(in the rows, 128 means zero)
Each row of numbers stands for one element and depends on some of the facts below. Use the named rows to name the rest.

Some facts about the elements:
β: belongs to class; ε: refers to
podo β e; klodrul β a; plepos β b; zuklokal β a
soban β d; stofli β d; sofu β a; vover β e
kepe β a; ziskon β c; stosu β c; ziflumel β d
dregrum β c; stosam β a; drastek β a; visil β e
kezas β b; kibek β a; plerol β a; fleze β a
ropegrak β b; zoforus β a; stiskon β a; stenum β b
plovek β b; mota β a; stafa β b; droflu β a
vugru β b; nidrak β b; brufos β a; plubi β b
flisak β b; stimi β a; grutan β b; vuli β a
trisom β b; vefos β e; kegro β b; skibak β b
kligal β d; broluk β e; klibel β a; steklase β b
skonudre β a; dinin β e; sori β c; grobok β e
plitrom β a; tomir β b; bruskik β e; loske β b
lodros β a; gravus β c; tragrer β a; flufludo β a
plabrok β a; tasan β d; bograk β e; skipu β c
brapustal β c; zapal β d; zotru β a; drubro β d
pubranom β a; plevon β c; mopa β a; fedrakil β a
plilufla β a; fufen β b; staplem β a; klaser β c
givon β a; sopak β d; bisuk β b; doflem β a
kleple β a; vagro β a; moplil β c; vekle β a
dreli β a; susar β b; siman β e; vobrim β a
fiple β c; studul β d; zibi β b; bagri β e
flubo β b; klimi β a; suflor β a; zetan β b
sestim β a; gilas β c; groskama β b; brole β b
grari β d; bruflozan β a; mufes β b; tedar β c
manel β c; gosi β e; skeplok β a; deski β e
bistur β a; pledrum β d; klalek β d; tragrim β b
voskol β e; brelan β a; podo ε soban; klodrul ε plilufla
plepos ε fiple; zuklokal ε givon; soban ε sestim; stofli ε bistur
vover ε sofu; kepe ε stosu; ziskon ε vobrim; stosu ε suflor
ziflumel ε lodros; dregrum ε ziskon; stosam ε plevon; drastek ε ziflumel
visil ε tedar; kezas ε tragrer; kibek ε zoforus; plerol ε voskol
fleze ε klalek; zoforus ε klimi; stiskon ε tragrim; stenum ε zibi
plovek ε deski; mota ε dreli; stafa ε fufen; vugru ε stimi
nidrak ε fedrakil; brufos ε doflem; plubi ε bruflozan; flisak ε stiskon
stimi ε stosam; grutan ε tomir; vuli ε nidrak; trisom ε stofli
vefos ε skonudre; kegro ε gosi; skibak ε kegro; broluk ε stenum
klibel ε pledrum; skonudre ε plerol; dinin ε fleze; plitrom ε broluk
bruskik ε kligal; loske ε studul; gravus ε klaser; tragrer ε flubo
flufludo ε zuklokal; plabrok ε vuli; tasan ε plepos; bograk ε groskama
skipu ε grari; zapal ε brufos; zotru ε bruskik; drubro ε staplem
pubranom ε manel; mopa ε vekle; fedrakil ε flufludo; plilufla ε zetan
fufen ε kleple; staplem ε flisak; givon ε grutan; doflem ε ropegrak
kleple ε dregrum; vagro ε plitrom; moplil ε drubro; dreli ε mopa
susar ε drastek; siman ε mota; fiple ε bograk; studul ε siman
zibi ε tasan; bagri ε plabrok; flubo ε vugru; klimi ε gilas
suflor ε susar; zetan ε kepe; sestim ε visil; gilas ε skeplok
groskama ε podo; brole ε zotru; grari ε brapustal; bruflozan ε loske
tedar ε plubi; manel ε vefos; gosi ε stafa; skeplok ε steklase
deski ε kezas; bistur ε skipu; pledrum ε pubranom; klalek ε plovek
voskol ε vover; brelan ε mufes

Known rows:
[ 99 144 127 167 120 110 148 197  92  84  65 178  99 129 117 120  88  96
 151 127 151  99 161 129  92 127 100 145  87 122 157 102 128 102 101  59
 156 126 132  96 129]: vuli
[113 132 159  90 154 103  98 180 108 116 151 143 134  96 166 108 170 155
 125 147 212  75 136 159 112 137  81 128  90 115 137  70 109  90 148 168
 105 123 138 118 137]: nidrak
[ 90  99 115 153 122 172 158 173  93 134  89 146  98 114 151 173 105 100
 188 110 110 174  98 119  98 106 135 153 112 145 116 160  90 111  65 115
 155 118 124 106 143]: stimi
[125 110 146  94 146 167 119 159 150 161 150 173 155 127  79 136  78 134
 140 160 153 145 100  92 128 171 134 127 120 114 114 156 106 109 170 199
 102 120 109  86 165]: vugru
[ 99  92 154 168 135 162 140 179 109 119  95 122  98 114 153 158 127 147
 147 113 128 160 157  97  84 113 115 165  96 157 123 130 114 144  69 109
 149 135 108 146 154]: stosam
[ 97 128 153 165 120 142 143 172 107 111  83 121  96 114 153 151 144 128
 125 104 128 134 167 127  76 106 109 178  94 161 123 101 120 150  80 102
 163 138 119 146 153]: kleple
[138  88 141 102 164 136  95  99 136 110 163 124 145  91 175 140 153 196
 112 143 155 139 147 102 152 169 101  82 167 125 123  81 126 129 143 177
 101 114  92 154 165]: tragrim
[103 136 129 170 114 139 154 166 117 111  73 166 103 137 104 139  82  94
 134 121 111 132 161 108 104 130 130 160 108 146 136 110 130 134 103  86
 159 129 115 110 140]: staplem
[118 130 112  78 133 135 120 122 129 145 150 149 135 107 151 143 149 116
 134 131 140 135  82 155 154 133 131 112 150 133 106  94 100 100 147 191
 120 107 137  94 134]: skibak
[156 178 159 110 108 124  88  69 179 151  94  90 105 147  70 109 105  68
 135 157  87 100 142 165 149 154 133 102 112 125 131 148 148 124 168 144
 113 144 146 145 154]: manel
[229 178 112  78 136 116 146  25 137 132 200  97 173 150 131 124 184 130
 109 103 156  91  42 172 144 116 174 100 125  74  96 152  91 155 174 158
 147 126 195 106 123]: vefos
[112 123  96 114 133  96 106 100 112 148 166 138 164 102 143 130 136 181
 124 172 149 146 139 101 173 172  93  92 202 116 117 121 137 111 158 164
 113 124 109 146 143]: bisuk
[216 166  94 104 147 121 174 102 107 166 236 103 213 140 121  92 188 131
 110 151 161  73  75 112 166  98 178 124 145  76 123 170 171 145 232 126
 100 145 179 147  76]: siman
[141 119 144 104 153 156 152 169 134 110 162  94 163 120 177 113 146 105
  93 100  84  96 112 145  92  76 161 177 137 116 151 123 182 129 136  97
  64 128 106 190 102]: studul
[147 138 124  92 150 168 153 170 132 138 162 180 168 112 114 115 120  84
 106 162 112  98 119  98 164 136 157 133 158 133 132  70 178 109 221 159
  81 113 109 114 114]: loske
[102 144 108 124 114  81 128 130 127 147 149  99 161 149 127 109 112 132
 104 117 109 125 112 160 106 110 127 165 160  99 143 187 145 120 112  99
 103 143 129 162 104]: zapal
[124 120 155 109 138 119 119 138 149 110 145  86 137 140 153 119 130 141
  90  90 114 114 116 169  76 102 135 167 116 113 140 150 132 136  95 117
  99 132 116 165 122]: stofli
[132 154 137  93 129 129 115 130 149 136 138 169 149 128  91 123 108 119
 105 150 144 106 128 133 134 164 122 126 136 122 120  90 123 116 182 179
 123 120 126  91 155]: stafa
[123 123 109  95 128 116 126 106 135 109 136 109 139 136 164 132 118 110
 126  85  94 129  68 180 104 101 146 130 153  96 140 162 122 110  90 106
 106 112 129 139 109]: grari

Name these rows:
No name comes twice in this set of rows, the named rows included.
[132 110 141  93 153 174 138 177 131 143 178 135 158  94 160 120 182 126
  99 141 132 110 129 110 152 113 149 142 140 159 125  59 166 124 190 180
  77 120 108 142 105] => plubi
[118 107 126  93 134 141 132 133 136 134 145 108 142 137 151 143  95 111
 153  93 100 148  46 169  87 102 150 147 133  93 129 209 101 102  80 131
  95 118 127 129 127] => klalek
[156 132 142 109 131 157 112 126 166 153 127 102 116 137  88  85 116  53
 147 163  74 100 135 131 186 118 166  94 118 138 158 135 200 105 192 127
  62 130 127 147  77] => tedar
[103  97 145 167 129 182 156 196 119 139  83 167 112 134  87 157  47 110
 179 133 120 170 128  75  80 142 134 169  91 132 126 189 105 125  91 110
 140 134 106 101 168] => tragrer

The same elements again, as new rows of numbers:
Some rows with their names:
[ 93 143 145 131 125 128 114 112 161 105 164 157  93  85 172 135 127 162
 123 136 107 107 147 138 131 154]: kepe
[149 100 156 111 131 159 179 188 106  97  93  66 127 134  94 126  56 104
  87 112 160 148 126 105  96 132]: pledrum
[150 115 168 106 184 124 137 135 138  93 141 108 114  95 131 148 135 159
 124 136  89 108 159 119 155 104]: skonudre
[158  99 137 130  98 186 148 165  99  69  62  98 139 126 117 103  84 116
 114 126 172 175 126 140  87 153]: grari
[113 116 104 159 139  60 113 140  79 151 173 108 154 142  72 116 116  95
 158 107 146 134 113 148 109  77]: steklase
[111  86 127 124 144 137 141 172  67  68 123 109 140 139  99  91  37  95
  77 113 172 134 129 118  97 121]: kligal
[138  90  84 115 140 129 190  70 141 176  70 127 160 126 157 174 134  54
  91 196 150 151 120  93 137 130]: dinin
[109 126 160 120 157 139 128 127 163  97 159 143 122  66 153 142 147 133
 111 110  95 115 164 121 157 142]: givon
[127 122 168 114 160 120 128 126 140  93 161 135 116  83 155 137 126 145
 114 132 109 109 163 127 147 120]: zuklokal
[131 141 185 120 122  91 130 109 135  88 180 148  84  85 186 139  94 152
 133 160 135 112 155 143 112 133]: plilufla
[120 144 102 159  99 107 114 147 135 193 132 105 136 128  88 142 148 121
 173  97 141 163 106 154 103 117]: kegro
[154 109 151 119 197 125 114 138 117  63 142 128 139  94 127 131 149 157
 119 125  94 106 166 122 163 101]: sofu
[106 127  99 164  83 116 101 160 121 192 156 101 138 112  82 132 176 108
 179 109 152 146  95 114 106 106]: groskama
[ 97 106 111 129 102 199 137 187 130 106  97 108 138 128 117 118  82 119
  77  95 149 158 122 122  99 163]: sopak
[147 129 164 112 161 128 123 125 138  97 144 126 106 106 145 140 139 171
 122 136  94 110 150 123 142 121]: tragrer
[147 126 143 107 166 121 104 116 121 103 141 102  91 128 149 150 121 193
 125 154  99  99 146 122 130 111]: vuli
[160 128 141 102 171 113 108 115 112  96 134  93  89 142 150 148 114 204
 118 166  87 105 139 121 130 106]: plabrok
[ 97 128  84 171 111  74  96 134  99 156 171 128 151 138  91 118 127 104
 158 106 157 146 111 158  93 100]: ropegrak
[176 131 194 123 153 126 105 143 133  78 170 116 103 138 143 138 121 169
 138 130  90  80 141 140 134 136]: stosam

Name these rows:
No name comes twice in this set of rows, the named rows included.
[165 126 117 174 103 106 105 133 110 136 119 125 147 125  87 111 154 116
 206 121 165 186 111 182  87 101] => mufes
[148 167 161 122 104 161 118 143 126 128 118 170 145 211  86  48 138 115
 134  59 116  69  97 116 166 158] => plevon
[124 128 129 127 138 158 115 130 142 101 164 133  99  78 150 145 156 177
 141 154 110 100 140  90 144 145] => sestim
[111 142 124 157  79  71 127 135 114 172 176 121 124 126 112 131 110  99
 173 118 169 164 116 160  88 112] => zetan
[ 91 155 169 114  98 127 131 114 185 132 176 146  82  78 188 158 120 153
 115 135 113 119 152 127 124 163] => klodrul
[162 103 169 140 115  36  99 125  73 163 129  81 112 145 111 108 119  85
 154 128 165 162 119 178  70  43] => stenum
[ 88 108 118 122  92 160 147 170 100 108 106 106 103 142 138 114  46 114
  84 122 170 144 120 114  79 157] => zapal
[187  71 165 120 131  94 124  85  91 143  92 131 149 186 193 133 113  30
  81 190 146 123 101 156 106 104] => broluk
[133 115 135 101 177 114 151  92 132  89 104 124 100  56 165 148 136 163
 113 156 120 141 170 108 146  84] => fleze
[126 121 103 143 129  76 148 126 102 170 122  95 132 108  75 138 135 106
 165 122 163 176 128 139 106  71] => plovek
[119 108 119 129  90 227 141 181 144 106  61 105 142 121 123 114 107 120
 108  95 145 179 123 135 103 171] => stofli

The same elements again, as new rows of numbers:
Some elements and their rows:
[151 125 113 136 116 136 135 126 112 109 126 138 110 138 155  95 108 122
 133 127 113 118 118 124 132 154 117 131 120 107 119 142 125 109 132 109
 115 118 125 115 103]: zotru
[165 119 100 143 139 131 127 159 109 107 127 118 128 148 151  94 109 118
 121 109 111 116 120 116 137 122 121 174 183 112 118 120 110 110 164 118
 115 111 124 113  99]: tragrer
[124 123 118 123 148 109 126 148 164 136 123 115 144 111 106 128 167 122
 117 170 119 116 151 116 114 110 106 122 120 187 154 120 181 146 126 128
 112 123 120 141  98]: bruskik
[155 125 139 143 111 133 161 112 110 109 124 136 155 169 202  97 105 119
 164 150 114 119 167 174 198 134 147 128 118 103 124 121 170 110 151 107
 113 161 125 119 109]: bruflozan
[143 150  97 147 108 145 140 159 110 112 127 168 123 144 160  95 105 123
 148 148 126 118 112 120 143 177 143 122 121 104 120 157 111 111 129 123
 112 111 122 119  98]: pubranom
[139 160  94 150 108 148 140 172 113 112 129 180 125 145 162  95 105 125
 156 154 128 119 114 121 147 187 151 119 119 105 121 164 111 120 125 130
 112 109 124 121  97]: skonudre
[110 125 101 121 112 155 149 165 118 113 126 171 177 135 107 180 105 159
 110 127 152 121 124 114 130 128 155 122 136 123 120 122 109 137 122 141
 111 155 127 161 130]: pledrum
[152 126 112 135 113 141 134 124 111 110 125 135 116 140 156  96 107 125
 131 130 118 118 118 124 134 158 121 131 121 105 118 141 124 108 137 109
 115 121 124 116 102]: bistur
[112 124 122 125 110 126 113 111 114 141 136 114 114 112 110 155 165 122
 140 119 137 138 119 118 129 133 160 119 132 118 136 118 108 144 123 140
 153 129 133 120 162]: flisak
[142 124  96 156 120 182 145 107 110 137 127 115 110 113 163 120 107 144
 142 110 110 115 111 132 110 207 147 116 119 105 122 122 180 107 120 134
 138 112 123 112  98]: kepe
[111 126  98 126 130 179 120 104 136 181 125 110 155 111 126  94 106 193
 111 105 123 120 115 169 110  99 115 114 119 151 121 121 182 108 113 157
 189 110 130 114 134]: stosu
[140 150  99 122 120 110 115 138 181 199 123 113 106 105 109 146 153 127
 163 110 186 152 117 116 147 159 123 136 157 109 129 118 101 164 141 125
 181 110 126 121 210]: zibi
[156 124 134 133 136 123 140 137 112 128 125 135 131 141 168  94 107 123
 140 142 120 120 127 131 156 157 136 151 121 103 122 127 123 109 165 111
 112 130 124 117  98]: mopa
[110 135 190 123 132 135 114 107 132 138 126 115 137 151 112  90 105 145
 103 107 149 168 122 180 112  91 107 128 119 181 119 135 144 106 112 135
 155 111 126 137 161]: ziskon
[113 121 103 124 114 121 114 122 111 116 140 111 128 113 110 133 175 119
 130 108 110 122 121 115 133 100 162 127 200 164 132 115 104 165 150 148
 156 123 132 118 148]: flubo
[110 123 173 122 173 107 115 110 126 146 125 117 107 111 110  93 103 128
 105 106 112 152 121 154 112  91 104 136 120 145 121 121 112 125 114 150
 128 108 127 144 120]: brapustal
[121 120 181 124 163 108 117 132 108 111 126 157 100 114 138 114 106 122
 111 110 108 119 117 123 116 123 108 139 118 105 119 143 111 110 116 131
 110 109 120 121  98]: vobrim
[109 123 171 123 176 107 112 110 123 141 124 117 108 111 110  92 103 126
 106 104 110 148 121 149 112  88 104 142 122 152 119 121 112 127 114 148
 129 108 127 141 118]: plevon
[109 123 159 122 134 107 112 110 112 144 133 113 103 108 109 172 163 121
 123 110 111 138 118 119 115 102 140 119 119 109 134 115 106 165 115 158
 128 112 127 132 141]: bisuk

Name these rows:
No name comes twice in this set of rows, the named rows included.
[138 166  99 122 128 124 117 109 215 136 120 114 125 108 114  93 105 151
 113 105 177 157 116 161 116  95 100 145 121 140 119 138 112 122 111 109
 183 108 130 126 203] => fiple
[112 120 149 122 181 106 116 156 148 143 125 116 110 110 106 138 166 121
 110 157 110 117 148 113 111 100 107 120 119 176 152 122 168 162 120 143
 110 112 119 152  95] => grobok
[110 133 127 124 110 107 112 108 148 116 127 110 118 126 107 173 179 124
 139 144 150 137 119 116 113 107 129 119 138 109 118 120 104 118 116 118
 150 161 173 147 118] => nidrak
[172 137 101 130 130 131 137 151 131 136 126 136 113 113 149  96 104 126
 141 129 145 120 117 121 142 173 110 155 125 101 118 145 112 110 149 110
 121 112 124 117 121] => plitrom
[113 124 151 125 111 117 121 109 112 150 127 112 168 133 149 143 165 121
 169 147 145 149 190 159 198 123 200 119 128 107 173 115 110 151 161 130
 122 171 165 117 166] => loske
[119 120 114 123 112 115 150 110 167 106 121 118 151 122 112 154 167 115
 152 161 112 118 177 121 139  98 103 116 117 166 163 120 239 151 111 108
 113 155 124 144 124] => visil
[113 123 190 124 136 129 114 138 148 133 129 116 144 164 107 121 168 123
 107 201 143 121 143 117 115 118 111 119 119 226 139 123 223 109 121 128
 114 129 118 148 128] => gosi
[111 123 159 121 130 141 170 143 114 139 122 143 231 158 122 171 105 135
 114 154 166 123 245 117 191 116 186 140 142 108 127 117 128 127 182 121
 111 211 146 130 144] => studul
[123 125 215 132 113 160 116 112 109 111 151 153 107 199 151  96 108 123
 106 158 130 121 116 158 124 153 134 132 118 110 119 166 170 102 123 115
 117 124 120 118 137] => kleple
[131 141  99 120 151 138 152 184 185 159 121 159 150 108 107 190 102 175
 112 109 194 120 129 113 142 135 108 161 158 110 118 122 106 143 133 112
 127 155 124 134 199] => tasan
[145 122 140 126 145 109 148 158 158 182 122 114 218 144 110 100 168 121
 146 217 156 120 250 118 159 126 146 132 124 169 192 116 205 143 194 120
 110 159 123 125  99] => siman

